Each row was made from one walk, in order. Every step used is in the known rows, and no mark comes twice. Write each row's walk.
Known rows
vosof gafot kupi nubinon mikof redafur seloz: [ 1.20 -1.53  2.06  0.49  2.60 -0.84  2.53  4.80 -1.27 -2.44  1.43 -0.25
  1.53  4.62 -1.18  0.42 -0.41  2.68 -3.11 -0.89  1.49 -0.37 -0.18 -1.92
 -1.12 -3.30  1.57  0.66 -3.60 -0.78  2.35  1.95 -1.17 -1.06 -4.42 -5.39
  1.64  3.92  4.36  3.77  1.33 -2.48 -0.40 -1.38]
redafur kupi nubinon mikof gafot vokof vosof: [-0.77  1.23  1.40  3.13 -2.26  1.56 -3.93  4.25 -3.98 -1.70  6.49  0.59
  1.47  1.35  2.89 -2.40  3.51 -2.04 -6.62 -4.06  3.42  0.15 -1.10  0.75
 -3.41 -2.81  4.49 -0.82 -5.36  0.57  4.81 -0.98 -0.20  1.70 -4.57 -3.88
 -1.65  2.10  3.31  4.51  1.52  0.05 -3.09 -0.87]
vokof gafot redafur seloz: [-2.01  0.16  1.08  3.93 -0.41 -0.81 -4.50 -0.57 -3.07 -0.50  3.02  0.74
  1.11  2.46 -1.50 -1.41 -2.52 -0.35 -0.61 -3.91  1.50 -1.26  1.37  0.84
  1.40 -2.72 -0.09 -0.31 -5.43  0.18  3.64 -1.42 -1.46 -1.94 -6.12 -4.20
  0.32  2.31 -0.09  1.83 -2.73 -0.77  0.01 -0.44]
vosof gafot vokof kupi nubinon: [-0.30  0.84  2.27  2.23 -2.03  2.79 -1.47  3.49 -5.30 -0.47  3.72  0.55
 -0.01  0.18  2.49 -1.66  3.24  2.41 -0.54 -5.22  2.33  0.09  0.54  0.02
  0.26 -2.37  1.78 -1.01 -6.35  1.40  1.92 -0.28 -0.79  0.99 -2.80 -2.47
 -3.12 -0.69  1.63  0.62  0.58 -0.67 -3.02 -0.84]
kupi nubinon mikof gafot redafur seloz: [-2.62  0.22  2.41  3.64 -1.72 -1.67 -1.58  2.78 -1.61 -0.23  3.50  0.25
  2.58  2.88  1.06 -0.51 -1.40 -0.03 -3.82 -1.21  2.49 -0.54 -0.65 -0.26
 -1.96 -0.69  1.16 -1.80 -5.22 -0.72  4.35 -0.33 -1.42 -1.79 -7.06 -4.43
  1.48  3.54  1.63  3.48 -1.84 -1.71 -0.22 -1.01]
seloz redafur kupi nubinon mikof vokof vosof gafot: [-1.40 -0.72  2.03  2.43  2.69  1.93 -3.36  6.32 -4.79 -2.83  3.92  1.94
  3.89  1.23  4.79 -2.77  1.43 -1.91 -2.15 -2.43  1.02  0.14 -0.50 -0.76
  0.69 -2.10  1.34  1.23 -4.41 -1.74  4.39  1.14 -0.76  0.40 -4.80 -2.64
 -1.02  2.05  5.82  4.04  3.77  0.06 -3.72 -0.33]
redafur kupi nubinon mikof gafot vokof: [-2.32  0.29  2.07  2.50 -4.02  0.40 -2.68  5.48 -2.86 -1.53  4.95  0.15
  0.33  1.02  0.86 -1.60  3.04 -1.55 -4.99 -3.35  2.79 -0.07 -2.05  0.01
 -3.11 -2.65  3.96 -0.60 -4.73 -0.13  5.70  0.17 -0.73  1.40 -4.70 -4.15
 -0.04  0.74  3.39  4.28  0.55 -0.55 -2.50 -0.86]
seloz gafot kupi nubinon mikof vokof: [-2.81 -3.22  1.25  0.95 -1.50  2.14 -0.42  3.55 -1.17 -3.37  3.03 -0.57
  4.80 -0.18  2.08  1.33  1.13 -1.63 -1.21 -1.44  4.19  0.50  0.40  1.02
 -1.59 -2.23  3.66  0.60 -2.84 -1.80  2.52  1.91 -1.68 -0.16 -5.32 -4.43
 -1.58  2.73  2.56  5.03  3.44 -1.87 -3.67 -0.72]
nubinon mikof seloz gafot: [-1.41 -0.14 -0.93  1.87 -0.56 -0.86 -3.58  3.21 -4.11 -2.52  0.78 -0.96
  2.54  1.39  2.29  0.28 -3.73 -3.15 -2.66 -3.10  1.76 -1.78  0.76 -0.46
 -1.00 -1.91  1.89 -1.07 -2.34  0.67  2.10  1.03 -2.07 -0.79 -5.28 -5.91
  0.73  3.09  3.18  3.27  0.27 -2.51 -0.89 -0.45]
vosof gafot vokof redafur: [ 0.40  2.80 -1.06 -0.26 -1.02  1.33 -4.79  2.39 -4.41 -0.56  2.15 -0.55
 -1.25  2.56 -1.23 -2.36  1.61 -0.65 -0.68 -4.90  0.48 -1.06  1.45  0.97
 -0.86 -5.10  1.10  0.05 -6.22  2.32  1.79 -0.21 -0.49  1.04 -1.96 -4.18
 -0.48  1.50  3.08  2.11 -0.12  1.10 -1.70 -1.39]
kupi nubinon mikof gafot vokof: [-1.72  1.53  2.27  1.92 -4.37  0.44 -2.88  4.85 -2.40 -0.05  4.42 -0.14
  1.21  1.16  2.80 -0.80  2.19 -1.17 -4.64 -2.04  3.11  0.03 -0.83  0.18
 -3.92 -2.26  3.62 -2.05 -5.82  0.48  3.61 -0.96 -1.82  0.39 -4.50 -3.61
  0.37  1.51  2.56  3.77 -0.11 -0.06 -3.03 -1.10]
gafot redafur seloz nubinon mikof: [-2.78  0.92  0.26  3.29 -0.45 -1.43 -4.98  0.57 -1.63 -2.61  1.81 -0.31
  4.60  1.92 -1.02 -1.20 -2.88 -0.35 -1.59 -1.34  1.13 -0.80 -1.06  0.66
 -0.11  0.56  1.08 -1.61 -3.19 -0.39  4.68  0.51 -0.19 -2.19 -6.07 -5.92
  3.55  3.41  1.48  5.26 -0.97 -2.22 -0.44 -1.16]
vosof seloz redafur kupi nubinon mikof: [-2.08  0.49  2.77  2.75 -0.22 -0.50 -2.37  4.56 -3.15 -1.40  2.51  0.33
  2.09  2.20  2.54 -2.38 -0.98 -2.09 -1.38 -2.13 -1.03 -0.08  0.83 -0.23
 -0.79 -0.98  3.12 -0.71 -4.97 -1.32  5.04  2.70  0.67  0.13 -4.08 -3.74
  1.43  1.04  3.82  3.69 -0.19  0.61 -2.12 -0.27]
kupi nubinon mikof gafot redafur: [-2.75  0.96  1.63  3.03 -3.12 -0.76 -2.64  2.51 -2.11  0.39  3.96  1.15
  3.12  1.62  2.84 -1.03 -0.18 -0.71 -2.97 -2.33  2.53  0.07  1.13  0.71
 -2.36 -1.36  1.23 -1.66 -6.19 -0.51  2.92 -0.50 -1.91 -0.97 -6.85 -4.03
  0.56  3.33  0.51  3.16 -1.04 -0.74 -1.46 -1.05]
kupi nubinon mikof redafur: [ 1.16  0.67  1.64  2.44 -0.60 -1.18 -1.35  3.52 -1.93 -0.62  3.85  0.69
  2.13  1.50  2.24 -0.75 -0.69 -0.99 -3.66 -1.22  2.14  0.34  2.28  1.15
 -3.45 -2.89  2.21 -1.46 -4.60 -1.29  2.79 -1.04 -1.55 -1.25 -3.76 -3.89
  0.96  4.24  2.06  1.80 -0.13 -0.59 -2.42 -0.46]
kupi nubinon mikof vokof: [-1.04 -0.57  2.03  2.53 -2.95 -0.17 -1.96  5.25 -1.48 -1.74  4.89  0.87
  3.47 -0.92  3.95 -0.10  0.92 -2.11 -1.68 -1.25  3.35 -0.05  0.61  1.27
 -2.09 -2.24  2.48 -0.78 -3.60 -2.13  2.87 -0.95 -2.53 -0.51 -4.01 -2.46
 -0.29  1.99  2.16  2.30  0.75  0.20 -4.64  0.03]
vosof gafot vokof nubinon mikof redafur kupi: [-0.31 -0.09  0.24  1.48  1.09  0.17 -3.50  5.07 -5.49 -2.41  4.31  1.24
 -1.57  2.02 -0.95 -0.79  0.51  0.36 -5.63 -4.68 -0.55 -1.42  0.09  0.37
  0.68 -2.77  1.17  0.38 -4.11  1.23  3.08  1.01 -0.46 -0.35 -3.83 -6.19
  0.28  3.01  5.09  4.73  0.70 -0.62 -1.99 -1.05]
kupi nubinon mikof redafur seloz: [ 1.32 -0.04  2.33  3.00  0.78 -2.03 -0.21  3.74 -1.47 -1.19  3.36 -0.21
  1.47  2.79  0.47 -0.23 -1.85 -0.33 -4.48 -0.07  2.07 -0.29  0.56  0.17
 -3.02 -2.25  2.23 -1.64 -3.57 -1.40  4.22 -0.75 -1.02 -2.04 -3.92 -4.21
  1.90  4.42  3.10  2.05 -0.93 -1.47 -1.20 -0.53]
nubinon mikof redafur seloz gafot: [-0.24 -0.66  0.03  2.27  3.17 -1.33 -1.98  2.73 -2.98 -1.94  0.82 -0.57
  1.57  3.42 -0.83  1.12 -4.90 -1.30 -4.00 -0.32  1.01 -1.47  1.01 -0.24
 -2.18 -1.61  1.02 -0.91 -1.87  0.45  4.13  0.64 -0.24 -2.65 -4.98 -6.64
  1.90  5.22  4.55  3.43 -0.51 -3.72  0.36 -0.05]
gafot mikof redafur kupi nubinon: [ 0.48 -0.16  1.15  3.06 -1.76 -1.00 -1.32  0.48 -1.94 -0.79  5.71  1.80
 -0.25  1.70 -2.32 -1.43  1.14  0.66 -3.07 -3.68  1.69 -0.25  1.21  1.73
 -2.42 -3.89  1.04 -1.10 -4.20 -0.64  5.90 -0.54 -0.23  0.19 -4.50 -3.62
  0.60  4.19  1.41  1.43 -0.37 -1.40 -1.03 -0.66]
mikof redafur seloz gafot vokof kupi: [ 0.35 -1.49  0.36  2.63  1.89  0.96 -2.87  0.85 -5.45 -1.61  2.25 -0.19
 -1.26  2.80 -2.19  1.38 -1.68  0.43 -5.05 -2.99  2.10 -0.29  0.49  0.50
 -0.53 -1.74  1.54 -2.77 -3.17  2.68  4.11 -0.57  0.54 -1.22 -4.71 -5.63
 -0.95  3.25  3.10  1.87 -0.79 -4.17 -0.71 -0.20]
seloz gafot mikof nubinon: [-0.99  0.27 -1.40  1.37 -1.90 -0.36 -3.20 -0.50 -3.68 -2.13  2.53  0.76
  1.77  0.92  0.12  1.09 -2.38 -0.84 -1.90 -3.58  2.17 -2.33  1.51  0.54
 -0.77 -1.87 -0.53 -2.18 -3.02  0.86  3.08 -0.84 -1.89 -0.65 -5.99 -4.55
  0.88  3.88  2.53  2.41 -0.48 -3.30 -0.56 -0.58]
vosof gafot mikof vokof kupi nubinon: [-1.18 -0.89  2.27  3.33 -2.37  1.09 -0.84  3.29 -4.07 -0.26  5.43  2.11
  1.19  0.15  3.39 -0.73  1.66  2.87 -0.44 -4.21  3.19 -0.73  0.32 -0.42
  1.94 -2.23 -0.83 -1.18 -4.86  0.82  2.42 -0.87 -2.62  0.87 -4.44 -2.04
 -2.34  1.09  1.53  1.05  0.58 -1.18 -3.18  0.34]
redafur kupi nubinon mikof gafot: [-1.92  0.25  1.52  3.00 -2.43 -0.88 -1.82  5.32 -2.89 -1.73  4.16  1.08
  0.68  0.57  2.10 -1.71  0.82 -1.71 -3.41 -3.47  2.42 -0.45 -0.41 -0.68
 -2.53 -2.99  2.62  0.44 -3.82 -1.12  4.95  0.23 -1.25  0.48 -5.14 -4.15
 -0.47  1.39  2.74  3.49  0.44 -0.20 -1.27  0.27]
seloz redafur kupi nubinon: [-1.49  0.28  1.61  2.54 -0.52  0.94 -3.05  1.96 -3.11 -1.73  3.07  1.46
  1.06 -0.23 -0.15 -2.90  1.41 -2.05  0.33 -3.58  0.39  0.56  0.98  1.05
 -1.50 -2.72  2.06 -0.12 -4.92 -2.34  5.61  0.79  0.38 -0.35 -4.61 -2.28
 -0.96  0.76  2.04  1.80  1.18  0.35 -1.96 -0.44]
vosof kupi nubinon mikof: [-0.50  2.30  1.97  2.88 -2.02 -0.09 -1.76  4.81 -2.38 -1.89  4.01 -0.58
  3.10 -0.78  2.40 -1.91 -0.96 -0.35 -0.70 -3.52  1.85 -0.15  0.40  1.72
 -1.69 -1.57  1.93 -0.20 -4.19 -0.23  1.62  0.87 -2.09 -0.32 -3.97 -2.65
 -1.63  1.49  2.46  2.88  0.02 -1.78 -1.71 -1.45]
vosof seloz redafur kupi nubinon mikof gafot vokof: [-3.09  0.37  3.40  1.60 -1.95 -0.20 -3.70  5.97 -4.10 -0.62  2.86  0.17
 -0.04  3.66  2.07 -1.46  1.02 -1.71 -5.25 -2.05 -0.58  0.25 -1.46 -1.38
 -1.69 -1.22  4.05 -2.01 -5.93  0.61  5.97  2.18  0.42  1.13 -5.27 -3.99
  2.42  0.60  5.17  5.06 -0.56  0.32 -2.17 -1.04]
gafot vokof vosof kupi nubinon mikof redafur seloz: [ 2.62  1.69  2.53  2.95  1.54  0.21 -2.65  4.08 -3.50 -2.27  5.63 -1.28
  2.17  3.03  0.43 -1.01 -0.30  0.45 -7.49 -2.16  2.19  0.50 -1.40  2.02
 -2.63 -1.65  3.27 -2.37 -4.46  1.50  3.00 -0.62 -0.56 -0.55 -3.97 -3.41
 -0.32  4.78  4.97  3.57 -0.06 -3.14 -1.75 -2.68]
seloz kupi nubinon mikof gafot vokof redafur: [-1.57  2.71 -0.06  1.82 -2.52  1.11 -4.69  3.78 -3.31 -1.15  4.15 -3.17
  0.04  1.61  2.33 -2.28  1.33 -1.20 -5.35 -3.65  3.77  0.93 -0.97 -0.39
 -3.35 -3.62  6.09 -1.96 -7.07  1.89  4.38  0.15 -2.54  1.72 -4.12 -5.64
  0.54  2.20  1.76  5.75  2.13 -0.35 -1.99 -1.74]
seloz gafot mikof redafur: [-0.45  0.43 -0.91  1.83  0.40 -0.17 -3.18 -1.12 -3.07 -0.13  2.67  1.21
  0.60  2.54 -1.59  0.68 -2.85  0.08 -2.33 -2.59  0.94 -1.35  2.88  1.49
 -2.18 -2.81 -0.54 -1.85 -3.61  1.85  3.71 -0.19 -0.52 -1.42 -5.37 -5.41
  1.00  5.68  1.92  2.23 -0.59 -3.19  0.03 -0.37]
seloz gafot mikof nubinon kupi: [-1.46  0.38 -1.87  2.50 -0.23 -0.02 -2.95  0.00 -4.63 -2.36  2.62 -0.13
  1.29  0.11  1.25  0.79 -3.03  0.14 -1.48 -4.16  2.67 -0.90  0.70 -0.37
 -0.80 -1.47  0.36 -0.69 -3.63  2.46  3.64  0.90 -2.19  0.02 -7.17 -6.23
  1.10  3.10  2.78  3.46  2.02 -4.51  0.10 -0.27]
gafot kupi nubinon mikof redafur seloz: [ 1.43 -1.67  1.70  1.77  0.64 -1.22  1.57  2.91  0.12 -2.38  3.19 -0.46
  2.08  3.52 -1.74  0.62 -0.28  0.72 -4.41 -0.37  2.75  0.53  0.34  0.16
 -2.81 -3.05  3.16 -0.97 -3.35 -1.54  3.08  0.51 -1.23 -1.21 -4.73 -5.19
  1.40  4.54  2.48  3.87  0.71 -2.03 -1.46 -1.00]

Which walk is each row?
[-1.14 -1.17  1.71  2.01  0.21 -0.77 -1.31  0.29 -4.05 -1.01  3.06  0.52
 -0.46  3.52 -0.98  0.29 -1.56  0.76 -3.00 -3.52 -0.39 -1.09  1.89  0.63
 -1.20 -2.74  1.61 -1.00 -3.85  0.94  6.03  2.41  1.81  0.07 -4.55 -4.86
  1.17  4.56  3.35  2.05 -1.15 -2.25  0.62 -0.70] -> vosof seloz gafot mikof redafur kupi nubinon
[-2.55  1.71 -0.93  1.48 -2.69 -0.38 -8.08  3.59 -4.40 -2.92  3.09 -1.43
 -0.05  2.45 -1.19 -3.39  1.65 -3.24 -6.23 -4.36  2.11  0.20 -2.44 -0.16
 -1.39 -3.82  3.96 -0.55 -4.26  1.66  6.19 -0.01  0.03  2.05 -4.21 -6.51
  2.01  2.03  4.06  7.51  0.96  0.86 -0.91 -0.77] -> seloz nubinon mikof gafot vokof redafur kupi
[-1.16  2.41 -1.44  1.95 -0.23 -0.42 -5.05  3.79 -3.03 -2.08  2.87 -3.31
 -1.40  3.48 -0.98 -1.02 -1.53 -1.03 -6.14 -2.82  2.65 -0.58 -2.32 -1.57
 -2.25 -3.05  4.75 -2.06 -4.91  3.24  4.90  0.26 -2.29  0.70 -4.86 -7.44
  2.25  2.49  3.20  6.54  0.71 -1.94 -0.39 -1.13] -> nubinon mikof gafot vokof redafur seloz kupi
[-1.18 -0.69  0.86  2.88 -1.02  2.17 -4.12  3.00 -5.33 -3.65  4.41 -2.05
  3.30  1.37  2.73 -1.77  1.66 -3.38 -6.05 -4.67  3.56 -0.29 -1.58  0.93
 -1.79 -2.02  5.47 -0.87 -3.92  0.22  5.07  1.26  0.29  1.60 -4.38 -4.79
 -1.64  2.93  4.24  4.38  2.68 -1.99 -2.42 -1.93] -> redafur kupi nubinon mikof seloz gafot vokof vosof
[-1.43 -0.47  0.85  1.78 -1.99  0.32 -2.55  3.00 -3.30 -1.47  5.14  0.35
 -0.10  1.80 -0.78 -2.90  2.79  0.00 -0.85 -4.95  2.14 -0.95 -0.49  0.53
  0.90 -5.25  0.32  1.34 -4.75 -0.36  5.25  0.47 -0.96  2.08 -3.38 -2.90
 -0.84  2.44  3.47  2.58  1.13  0.81 -1.55 -0.59] -> vosof gafot mikof vokof redafur kupi nubinon
[-0.43 -0.81  1.40  2.55  1.04  1.31 -1.98  6.56 -4.43 -3.48  5.16  1.76
  3.17  0.40  4.54 -1.88  2.17 -1.05 -2.32 -3.68  2.42 -0.80 -0.30 -0.21
  0.06 -3.04  1.74  2.09 -3.38 -1.27  3.48  0.47 -0.96  0.99 -3.74 -2.95
 -2.04  1.93  4.84  2.97  2.98 -0.11 -3.65 -0.08] -> redafur kupi nubinon mikof vokof vosof gafot
[-3.03 -1.72  1.34  4.62 -1.71  0.55 -2.55  1.18 -5.16 -1.24  2.77 -1.25
  4.73  1.14  4.16 -1.00 -2.07 -1.00 -3.33 -4.31  3.97  0.29  0.82  0.41
  1.28  0.27  2.05 -2.62 -5.09  0.07  2.37  0.79 -1.71 -0.35 -6.90 -5.22
 -1.78  3.27  0.41  2.79  0.08 -3.55 -1.27 -1.13] -> vokof kupi nubinon mikof seloz gafot redafur
[-1.70 -1.84  1.73  2.72  1.18  1.18 -2.85  4.45 -5.11 -3.62  4.36  0.27
  3.47  1.02  5.38 -0.02 -0.45 -2.96 -3.56 -3.15  1.74 -0.78  0.98  0.74
 -0.34 -1.62  3.93  0.47 -2.79 -0.33  4.29  2.04  1.04  0.59 -4.15 -4.00
 -1.70  2.96  4.88  3.77  1.60 -0.50 -3.07  0.21] -> redafur kupi nubinon mikof vokof vosof seloz gafot
[-3.66 -2.13  4.45  3.24 -0.42 -0.60 -4.39  6.31 -4.47 -1.53  3.49  0.56
  2.10  2.22  4.62 -2.16 -0.76 -3.14 -2.78 -2.34  0.68  0.33 -0.15 -1.33
  2.33 -2.38  3.10  0.35 -5.15 -1.75  5.65  1.31 -1.46  0.44 -4.89 -2.87
  1.24  0.46  4.47  4.39  0.06  1.82 -3.21  0.43] -> vosof seloz redafur kupi nubinon mikof vokof gafot
[-0.97  1.67  2.03  2.18 -2.82 -0.40 -3.42  4.10 -2.42 -0.23  4.20 -2.86
 -0.02  3.83  0.31 -2.21  1.18 -2.04 -6.48 -1.74  3.61  0.05 -1.87 -0.11
 -3.24 -3.42  4.25 -2.12 -6.11  0.71  4.95 -1.30 -1.00  0.62 -3.62 -4.46
  0.85  2.88  3.68  4.81 -0.84  0.89 -1.11 -1.28] -> kupi nubinon mikof gafot vokof redafur seloz
[-0.63  0.66  0.43  1.71 -0.64 -0.70 -3.44  4.81 -3.16 -2.54  3.64 -2.34
  1.22  1.27  4.55 -0.58 -1.32 -1.63 -2.87 -2.67  1.97  0.18  0.97 -0.24
 -0.48 -3.22  5.39 -1.23 -5.00  0.54  3.07  1.55 -2.27  1.07 -3.15 -4.68
  1.26  2.34  2.22  4.17  1.16  0.60 -3.22 -0.52] -> vosof seloz kupi nubinon mikof vokof redafur
[-0.02 -2.38  0.89  0.13  0.98  2.27 -1.59  1.10 -4.01 -3.54  3.43  0.82
  2.78  1.32  3.54  2.09  1.19 -0.90 -2.04 -3.54  2.07  0.17  2.81  1.34
 -0.57 -3.26  3.90 -0.28 -3.69  0.34  1.00  1.67  0.43  0.24 -4.66 -3.10
 -2.82  3.31  2.42  3.00  2.11 -0.01 -3.36 -0.59] -> mikof vokof vosof seloz gafot kupi nubinon
[-1.29 -0.06  2.99  2.56 -0.95  1.37 -2.90  6.03 -6.02 -0.67  2.05 -1.03
  2.17  2.70  4.53 -2.53  0.80  0.21 -4.11 -3.43  1.85  0.66 -1.80 -2.36
  1.73 -0.64  2.24 -2.81 -6.53  1.04  2.41  0.97 -2.40  1.05 -4.69 -3.65
  0.17  0.33  4.15  3.36  1.42 -1.47 -3.11 -1.63] -> vosof gafot vokof kupi nubinon mikof seloz redafur
[-1.21 -2.29  0.66  1.67  0.25  3.25 -1.61  2.37 -2.33 -3.66  4.68 -0.11
  5.95  0.10  4.12  0.48  1.59 -2.10 -2.93 -2.14  4.78  0.72  1.34  1.71
 -1.81 -2.33  4.09  0.32 -3.48 -1.11  1.64  0.75 -1.22  0.16 -5.17 -4.16
 -3.19  4.08  2.54  5.29  4.40 -1.39 -4.34 -0.68] -> seloz gafot kupi nubinon mikof vokof vosof
[-1.00 -1.43  0.85  2.27  0.84  1.59 -2.98  2.40 -4.78 -2.87  5.07  3.20
  2.61  0.57  1.71 -1.38  2.92  0.21 -0.79 -5.25  1.51 -0.32  0.83  1.57
  1.26 -3.10  0.06  1.48 -4.75 -1.19  3.54  0.44  0.01  0.27 -5.63 -2.14
 -2.37  2.64  2.48  1.09  1.67 -0.46 -2.74 -1.23] -> mikof vokof vosof gafot redafur kupi nubinon
[-1.65 -0.90  0.71  1.70  0.35  1.44 -0.45  1.04 -1.11 -2.61  2.01 -4.09
  3.46  3.12 -1.01 -1.63 -0.51 -1.71 -2.14 -2.02  3.87  0.31  0.37  0.67
 -1.93 -3.18  4.52  0.53 -4.38 -0.99  3.62  2.06  0.03 -0.07 -3.83 -6.18
 -1.48  4.14  2.66  6.15  2.16 -1.11 -0.09 -1.19] -> vokof redafur seloz gafot kupi nubinon mikof
[-1.33  2.20 -0.81  1.76  0.17 -0.62 -7.25  1.73 -5.35 -2.42  1.92 -2.49
 -2.22  2.49 -1.59 -1.88 -0.15 -0.58 -5.05 -3.99  2.22  1.16 -3.04 -1.46
 -1.39 -3.67  3.78 -0.59 -5.04  3.91  6.04  0.39 -0.16  0.65 -5.33 -6.71
  2.61  1.67  3.65  6.21  1.62 -0.25  1.04 -0.76] -> mikof gafot vokof redafur seloz nubinon kupi
[-2.02  1.19  1.70  2.64 -1.43  0.31 -2.09  4.93 -2.22 -2.24  3.47 -2.34
  0.18  1.55  1.24  0.11 -0.01  0.95 -5.11 -1.69  3.13 -0.25 -3.58 -2.08
 -3.20 -1.24  5.55 -2.13 -4.67  1.27  5.79  1.03 -2.24  0.00 -5.47 -5.46
  1.98  1.21  2.82  5.30  1.34 -3.06 -1.38 -1.64] -> redafur seloz kupi nubinon mikof gafot vokof
[-0.58  2.82  0.27  2.79 -0.92  2.32 -4.38  3.61 -3.88 -1.88  5.55 -0.99
  1.80  0.55  5.16 -1.22  1.59 -0.20 -5.96 -3.51  3.86  0.59 -0.85 -0.36
 -3.80 -1.96  5.97 -2.22 -6.37  2.13  3.61 -0.43 -2.27  1.10 -5.11 -4.87
 -0.59  2.38  1.61  5.23  3.09 -1.63 -3.30 -1.64] -> seloz kupi nubinon mikof gafot vokof vosof
[-2.50 -1.13  1.80  2.76  0.51  1.24 -3.70  1.70 -4.32 -1.46  4.11  0.42
  5.96  2.05  6.23  0.68 -1.48 -1.96 -3.12 -1.96  1.79 -0.28  2.47  2.12
 -0.16  0.01  2.50 -1.60 -5.08  0.12  2.34  1.29  0.35 -0.76 -5.79 -3.86
 -0.59  4.94  2.70  3.44  0.07 -1.01 -3.21 -1.14] -> kupi nubinon mikof vokof vosof seloz gafot redafur
[-1.12 -3.13  0.68  0.34  0.18  1.43 -1.28  0.89 -1.98 -3.64  2.43 -2.14
  1.47  1.80 -2.04  0.44  1.16 -1.87 -1.79 -2.53  3.96  0.51  0.12  1.12
 -0.69 -4.74  3.60  0.50 -3.24 -1.34  3.90  1.09 -0.29 -0.17 -4.36 -4.08
 -2.14  3.58  2.78  3.97  2.16 -0.39 -1.20 -0.87] -> mikof vokof redafur seloz gafot kupi nubinon
[ 3.08  1.65  2.02  3.56  3.17 -1.14 -1.76  3.87 -3.55 -2.48  4.92 -0.30
  2.55  2.66  1.63 -1.15 -2.51  0.23 -6.09 -2.26  1.88  0.10  0.27  1.30
 -1.97 -1.97  1.86 -1.36 -3.56  0.53  2.29 -0.58 -1.04 -1.46 -4.39 -3.44
 -0.81  5.35  4.38  2.87 -0.18 -2.84 -0.51 -1.53] -> vokof vosof kupi nubinon mikof redafur seloz
